(in the rows, 128 means zero)
Each row of numbers belongs to one of the things below and depends on some of the facts about them. Some rows are named. Which thing is each other row?

Facts:
zatri (Ψ treme,lozi,klaflatrum) (π gope) (Ξ kugruk)
rina (Ψ vodin,drodes,sudrok,delu) (Ξ vaplo)
fletu (π zasa) (Ξ flegrok)
mukles (Ξ trilin)
fazen (Ψ gretror) (Ξ grunos)
nupimi (Ψ drodes) (Ξ vaplo)
fofik (Ξ dibreri)
brobrak (Ψ trusubrun)
flerer (Ψ klezak,zastel) (π dritre) (Ξ mukles)
rimil (π delu) (Ξ ditu)
zemedro (Ψ skazar)
leve (Ψ klezak) (Ξ vemes)
grunos (Ψ bripen)
treme (Ξ stesom)
vogre (Ψ zezon)
geklol (Ψ treme) (Ξ drutal)
griflum (Ψ pligi,bripen) (Ξ klele)
rafopon (Ξ dibreri)
fluvuk (Ξ grunos)
klele (Ψ zezon) (Ξ lados)
stesom (Ξ trilin)
gratra (π pulir)
plidrul (Ψ bripen) (Ξ divosi)
mubroko (π stelen) (Ξ stesom)
pogrol (Ψ gretror) (Ξ ditu)
todreflar (Ψ soflel) (Ξ stesom)
meda (Ψ stafal) (π plenol) (Ξ skegaplu)
saklol (Ψ plidrul) (Ξ klezak)
plenol (Ξ skegaplu)
klasti (Ξ busker)
flegres (Ψ klasti,plileron) (Ξ dupon)
duske (Ψ fotis) (Ξ klele)
gudrage (Ξ ninis)
ploner (Ξ zuskizen)
vodin (Ψ stelen) (Ξ plobrem)
vaplo (Ξ drutal)
klafar (Ψ vodin,skazar) (Ξ fluvuk)
leval (π klasti) (Ξ busker)
vegograr (π plidrul) (Ξ divosi)
mibrer (Ψ gudrage) (Ξ klele)
pulir (π gratra)
luplor (Ξ ploner)
teplem (Ψ leve,flegres) (π rafopon) (Ξ dibreri)
givi (Ψ klele,fazen) (π bragu,motron) (Ξ grudrik)
grisisam (Ξ klele)
dromil (Ξ ruflur)
bripen (Ψ ploner) (Ξ ninis)
grubul (Ψ griflum)
kludris (Ψ gretror,fazen)
delu (Ψ trusubrun) (Ξ ditu)
kugruk (Ξ zuskizen)
mestis (Ψ bragu)
faskal (Ψ griklam) (Ξ ditu)
nenu (Ξ grastun)
stelen (π todreflar) (Ξ stesom)
klate (π varaflol) (Ξ larigon)
digek (Ψ zatri) (π vunel) (Ξ trusubrun)
plileron (Ψ todreflar) (Ξ gezu)
skeruso (Ξ gezu)
vebra (Ψ stesom,leval,skeruso) (Ξ plobrem)
stafal (Ψ gumegak) (π leval) (Ξ busker)
larigon (Ξ dupon)
varaflol (Ξ larigon)
restal (Ψ vogre,zezon) (Ξ rupo)
nanutas (Ψ klezak,fazen) (π meda) (Ξ skegaplu)
plobrem (Ξ ninis)
rupo (Ξ gezu)
susi (π flabrus) (Ξ geklol)
vemes (Ξ stesom)
bragu (Ξ grudrik)
busker (Ψ ninis)
gope (Ξ kugruk)
plisil (Ξ femim)
gratol (π teplem) (Ξ dibreri)
pligi (Ψ klezak) (Ξ nenu)
zasa (Ψ geklol) (Ξ flegrok)
femim (Ξ gezu)
ruskatron (π vegograr) (Ξ divosi)
gretror (Ψ bripen)
ninis (Ψ fazen)
skazar (Ξ mabrak)
flokil (Ψ saklol)
mokliklil (π sudrok,zemedro)
ruflur (Ξ ninis)
zastel (Ψ fofik) (Ξ ninis)
klabre (Ψ fazen) (Ξ dupon)
festar (Ψ duske,teplem,tivuk) (Ξ soflel)
baskem (Ψ vodin) (π nupimi) (Ξ vaplo)
drutal (Ψ dromil)
tivuk (Ψ vodin)
zazu (Ψ lozi) (Ξ trilin)
stagrisum (Ξ mukles)
fotis (Ψ baskem)
brugen (Ξ busker)
sketraku (π klate) (Ξ larigon)
malel (π vebra) (Ξ plobrem)
sopo (π skeruso) (Ξ gezu)
grudrik (Ψ klaflatrum) (Ξ grastun)
trakleskas (Ψ treme) (Ξ geklurun)
mabrak (Ψ gretror,stelen) (Ξ kebrotrim)
klovas (Ψ grastun) (Ξ geklurun)
flabrus (Ξ geklol)
lozi (Ψ klezak,plidrul)
dritre (π stagrisum) (Ξ mukles)
ditu (Ξ lados)
gumegak (Ψ vogre,stelen) (Ξ fluvuk)
meste (Ψ gumegak,griklam)
vunel (Ξ trusubrun)
soflel (Ψ fofik,stafal) (Ξ grastun)
zezon (Ψ pogrol) (π drarur)
gafar (Ψ stelen) (π plisil) (Ξ femim)
riral (Ξ dibreri)
fliklak (π drarur)
pebus (Ξ grastun)
motron (Ξ grudrik)
fludru (Ψ gafar) (Ξ fluvuk)
vuliban (Ξ trusubrun)
stuze (Ψ restal) (Ξ kebrotrim)
nepem (Ψ gumegak,busker) (Ξ klezak)
drodes (Ψ larigon) (Ξ divosi)
kebrotrim (Ξ busker)
griklam (Ψ kludris) (Ξ genin)
bistus (π luplor) (Ξ ploner)

Named rows:
duske: [139 142 111 149 131 130 134 121 125 126 142 153 127 155 116 118 146 164
 132 136 145 131 122 129 161 101]
klovas: [126 112 152 110 123 126 107 121 125 124 136 124 124 129 127 116 110 113
 127 124 114 118 122 126 121 109]
pogrol: [134 163 111 124 125 123 152 121 139 124 105 103 121 113 135 155 144 112
 127 122 118 150 121 129 119 175]
grubul: [180 136 126 102 130 127 153 164 144 132 112 125 124 145 116 139 147 136
 151 130 117 174 161 129 121 140]
mibrer: [126 110 150 108 124 127 109 122 127 126 137 124 125 128 127 117 111 113
 125 127 114 117 121 126 121 109]
drodes: [124 153 116 168 132 127 144 121 121 127 140 169 124 138 117 133 131 133
 131 121 113 105 124 139 149 124]
stuze: [114 154 112 123 131 124 136 120 135 123 105 102 123 103 152 119 116 113
 126 127 116 122 118 127 120 140]
vodin: [125 166 109 185 129 127 149 120 123 125 134 162 123 146 116 148 158 154
 127 122 128 110 122 142 155 124]
gafar: [110 158 109 135 124 126 173 118 126 126 116 143 121 141 165 134 133 161
 127 122 114 111 117 129 121 125]
trakleskas: [110 106 156 104 138 126 153 119 125 127 105 102 130  96 113 114 126 111
 120 120 113  99 121 128 138 125]
delu: [143 164 117 182 154 126 122 121 121 126 133 150 158 116 113 123 130 113
 135 127 113 104 122 136 171 124]
dibreri: [119 111 138 121 121 127 108 121 125 125 137 129 125 127 120 118 112 115
 125 121 117 119 122 126 121 122]
skeruso: [109 141 113 136 121 125 103 121 120 187 149 125 169  93 117 164 132 120
 122 118 167 144 139 125 142 136]
mukles: [118 110 137 121 122 127 108 121 124 125 138 128 124 127 120 119 112 115
 124 122 116 119 122 127 120 122]
sopo: [110 106 138 105 121 127 133 121 126 126 143 145 122 147 157 119 111 145
 125 120 115 113 122 127 119 114]
motron: [141 104 196 235 122 130 103 113 126 142 152 100 154 153 109 111 111 109
 122 139 106 201 202 126 143 158]
dromil: [117 106 133 132 122 127 107 122 124 123 146 132 123 134 118 124 112 114
 124 120 121 124 124 127 120 133]
rafopon: [107 102 186 222 120 125 103 116 123 135 171  94 125 102 108 116 110 113
 135 204 127 160 126 129 143 161]
skazar: [117 145 111 174 124 127 129 122 121 125 141 158 123 140 117 143 142 142
 126 120 123 109 123 129 140 130]
vaplo: [119 111 137 120 124 128 107 122 125 126 138 128 124 127 121 118 113 114
 125 121 118 119 121 127 120 122]

Name these rows:
No name comes twice in this set of rows, the named rows included.
[109 107 153 106 152 125 119 121 124 126 103 102 154  93 109 113 124 108
 120 121 112  99 120 127 154 129] | zasa
[148 107 109 123 121 129 130 160 128 125 123 121 117 158 114 165 192 155
 123 119 166 172 186 130 121 164] | klezak
[173 125 112 106 123 128 147 165 138 126 115 121 122 152 115 144 164 149
 130 123 138 178 169 131 121 143] | pligi
[136 151 109 133 122 124 144 135 131 124 103 104 118 124 125 177 164 124
 124 120 134 166 131 129 116 193] | fazen
[177 148 125 104 134 124 164 162 145 136 105 121 124 134 116 149 149 129
 152 123 114 167 160 129 120 158] | grunos
[108 106 147 105 127 126 145 119 126 126 105 102 123  96 112 114 130 111
 119 119 114 100 122 127 132 136] | geklol
[131 151 137 141 144 126 144 120 124 125 134 157 146 131 117 119 114 125
 142 126 112 104 121 130 148 108] | brobrak
[118 141 112 174 123 127 132 122 121 124 145 168 122 141 116 144 133 131
 125 120 112 104 127 135 136 139] | trusubrun
[115 156 111 145 124 127 174 120 124 129 139 177 123 165 146 125 139 186
 142 122 119 109 120 133 143 102] | baskem
[145 183 111 121 150 124 172 123 138 126 103 113 127 115 133 132 141 125
 155 138 114 137 120 129 123 138] | mabrak
[182 136 119 104 128 125 156 169 143 132 110 125 123 148 116 149 155 139
 148 124 121 179 172 131 122 150] | griflum
[107 136 115 118 119 126 107 121 121 199 153 145 146  96 136 166 128 152
 121 118 159 138 140 125 123 127] | stesom
[120 146 113 170 125 127 137 121 121 125 142 168 123 139 114 136 130 132
 127 120 114 104 124 136 142 131] | larigon
[146 114 135 103 137 127 162 135 136 132 106 108 126 123 113 118 152 124
 125 122 114 118 143 130 129 130] | zazu

Now the same things, written a new way:
Named rows:
teplem: [148  58 104  93 162 123 133 171 121  97 151  90 163 141 118 131  62 151
 102 112 147 113 153 124 144 152 125 118 144 111 172 104 103 161 161  80
 129 191  58 133  94  70 164 135 181 101 116 153  83 127  88]
rafopon: [127  68 148  98 152 129 131 144 153 102 152 121 161 114  72 132 108 117
  95 134 121 104 174  89 133 110 160 128 140 118 128 102 109 137 186 102
 155 177  59 162  95 105 131 160 143  86 104 138 119  73  81]
gratol: [142  71 155  93 136 125 134 132 122  91 141 130 149 103 105 140 121 131
  98 116 124 111 153  95 144 140 136 149 126 108 133 116 109 151 158  87
 154 179  59 134  96  66 147 153 177  83 115 136  95  96  85]
nanutas: [150  64 109  87 161 124 133 183 139 132 121 143 135 130 125 152  64  98
  44 143 170  95 153 133 144 159 127 103 120  65 180 103 127 162 134 100
  93 187  73 127  95  80 129 112 181  93 106 157  87 131  49]
klezak: [138  61 164  94 132 128  81 159 171  98 132 144 186 136 124 130  70  91
  42 131 111  87 156 134 128 105 172 110 157  76 159  98 108 163 168 136
  95 194  59 181  95 127 122 128 138 128 104 147 140 132  45]
ditu: [127  86 149 106 143 144 124 135 169 109 135 133 161 108  77 128 119 114
  78 137 127  94 175 105 125 110 178 130 129 110 136 104 127 129 171 113
 147 164  78 171 103 105 131 164 123  98  99 128 133  80  73]
ruflur: [126  87 149 106 143 144 124 135 169 109 136 132 160 107  75 128 118 115
  77 137 128  94 176 106 125 110 177 132 128 110 136 104 127 129 172 113
 147 163  78 171 102 105 131 164 124  98  99 127 134  80  73]
vodin: [107 105 151 150 125 183 134 183 181 114 148  84 151 151 123  89 125 113
  93 155 151 114 211  72  81 159 175 107 122  64 174 160 101 101 196 100
  99 137  87 132 100  77 121 129 178 144 114 164  84 114  75]
klafar: [129 100 114 141 157 174 131 165 176 139 129  87 155 147  94  94 105 142
  93 149 154 113 202  86  83 152 164 109 121  84 171 129 105 111 171  97
 103 147  70 151 100  83 148 157 163 143 112 148 104 110  85]
tivuk: [133 110 124 144 158 180 134 168 179 140 127  84 154 150 104  90 118 144
  99 155 148 113 210  73  81 160 167 106 112  76 175 145 102 104 171  98
  97 142  65 141  97  69 156 151 174 144 115 156 100 119  90]
stafal: [119  58 101 146 122 182 133 169 140  92 164  89 192 106 115  91  94 149
  89  96 169 115 152 134 144 100 167 131 104  63 148 155 129 127 195  74
  99 146 121 178 156  76 140 135 141  93 115 152  81 131  43]
faskal: [130  76 102 124 162 156 125 170 172 143 136 103 163 134  73 112  68 148
  86 130 164 111 181 130 122 112 154 114 129  97 174 110 124 128 168  84
 121 154  91 169 120 106 137 164 148 132 100 137  98  99  67]
saklol: [131  72 103 136 162 179 112 167 133 142 114 111 146 115 111  94  66 151
  69 119 169 107 199 132 115 127 150 124 152 114 127 109 127 159 138  90
 129 165  62 180  96 126 167 147 133 144  95 109 100 120  72]
flokil: [130  81 103 128 159 165 123 163 162 141 124 104 156 128  86 106  69 150
  82 130 163 109 186 129 116 123 156 119 137 106 161 108 124 141 153  93
 124 156  71 171 104 115 151 159 140 142 101 122 106 107  75]
flegrok: [126  86 150 106 143 144 123 134 169 109 136 132 161 109  76 128 119 114
  78 136 127  93 175 105 125 108 177 132 128 110 136 104 127 129 171 115
 146 163  78 172 102 104 132 164 124  97  98 128 133  80  74]
geklurun: [126  87 151 106 143 144 124 134 168 109 135 132 161 108  76 128 117 114
  77 136 127  93 174 105 125 109 178 132 128 110 136 104 127 129 172 114
 146 163  78 172 103 105 131 164 123  98  99 127 133  80  73]
susi: [140  92 155  98 128 137 133 127 124  92 122 138 150  98 109 135 122 129
  81 119 132 109 153 112 145 137 154 150 116  96 142 124 127 144 144  96
 141 164  69 140 112  66 146 160 159  87 114 126 113 113  78]
genin: [125  86 150 107 143 143 124 134 168 108 136 132 160 107  76 128 118 114
  78 137 126  93 175 105 126 110 177 131 128 111 135 103 127 129 172 113
 147 164  78 171 103 105 131 165 123  98 100 127 134  80  73]
sketraku: [124  74 161  91 119 124 134 125 121  91 156 117 165 103  80 122 122 137
  96 108 132 112 153 119 143 153 133 147 109 102 148 131 110 150 161  86
 157 191  58 166 100  66 146 172 175  84 114 130  88 117  95]
pogrol: [ 93 117 103 129 159 125 132 185 178 150 125 140 133 102  63 148  64 103
  51 110 171 112 193 132  89 158 131 137 134  65 171 155 159 153 145 116
 156 134  69 129 143 111 134 171 178 133  54 111  90  71  92]

Which thing is each row?
No name comes twice in this set of rows, the named rows included.
[109 100 103 136 128 143 127 168 175 145 120  93 155 132  81 124  65 144
  88 130 159 108 167 132 130 127 163 130 142 106 172 108 126 134 173 115
 140 140  70 160 115 106 137 160 142 141  97 120 123 105  97] | stuze
[129  93 154 108 145 151 127 132 169 108 134 126 161 115  77 122 120 114
  84 142 123  96 181  90 109 115 178 128 124 112 137 105 120 123 169 113
 142 161  75 168 100  94 136 165 124 108 104 131 135  80  78] | skazar
[124  80 104 133 157 167 122 170 156 139 124 109 150 122  89 103  73 149
  77 125 166 108 191 129 115 122 155 123 143 102 150 113 125 146 153  91
 134 155  71 170 104 120 148 157 140 142  94 119 100 103  74] | grubul
[142  64 117 101 130 135 125 156 126  94 125 125 177 129 125 111  67 140
  45 105 160 113 152 134 143 150 130 124 122  68 175 112 112 163 142 119
  95 194  60 163 101  88 155 150 179 135 115 136  87 134  63] | flerer
[125  90 105  94 172 125 125 184 181 149 146 142 153 126  63 147  63 111
  51 127 167 112 187 132  86 144 132 105 112  66 179 119 146 145 144 103
 102 172  85 139 137  89 135 172 178  95  68 149  90  82  53] | klabre
[ 91 120 101 145 111 122 131 177 181 153 109  86 144 133  72 150  61 122
  93 125 153 106 154 136 142 153 168 156 155 111 178 105 145 135 184 137
 157 132  61 135 138  89 132 163 148 143  75 106 142 102 103] | klele
[144  95 103 107 168 165 125 138 170 150 118  94 163 126  66 123  63 151
  99 143 159 105 189 119 104 138 157 110 116 123 174 101 130 125 137  84
 110 150  67 175 103  80 173 168 134 139 112 117 127 109  89] | trakleskas
[120  78 107 138 146 162 128 173 172 135 137  96 158 141  95  99  87 142
  80 134 163 112 184 125 107 117 162 117 137  81 169 121 112 126 185  94
 123 152  86 162 111 112 130 156 153 140 101 143  96 103  69] | fludru
[138  63 126 104 151 152 115 131 162 106 150 131 177 107  73 116 115 139
  88 129 138  98 169 124 143  99 177 126 129 116 144 101 129 123 187  83
 146 168 110 184 115 111 124 164 120  83 102 140 118  81  52] | fofik
[109 100 104  91 173 123 128 185 182 151 155 147 137 108  62 150  63  96
  44 112 170 113 204 132  82 155 126 104 106  64 180 154 161 152 138  88
 113 163 100 128 152  90 129 173 180  84  53 149  83  71  44] | kludris
[145  57 101 130 167 173 107 157 155 139 159  91 187 135  70  93  65 152
 102 111 169 113 169 135 144 100 159 109 135 116 179 101 125 113 194  73
 127 158 121 187 150 120 122 162 125  86 108 156  83 107  42] | soflel
[136  91 143  99 154 148 123 127 168 118 129 129 163 107  70 132 113 130
  88 141 124  87 178  99 120 114 177 126 121 121 140 101 129 126 151 109
 140 163  70 175 100  91 147 166 122 100 107 121 139  85  80] | klaflatrum
[140  61 102 121 162 162 111 162 165 139 145 102 180 136  85 102  65 152
  86 123 166 110 171 135 141 101 158 110 137 108 175 101 122 134 183  77
 111 171 109 184 123 119 129 160 135 116 106 145  92 117  48] | zastel

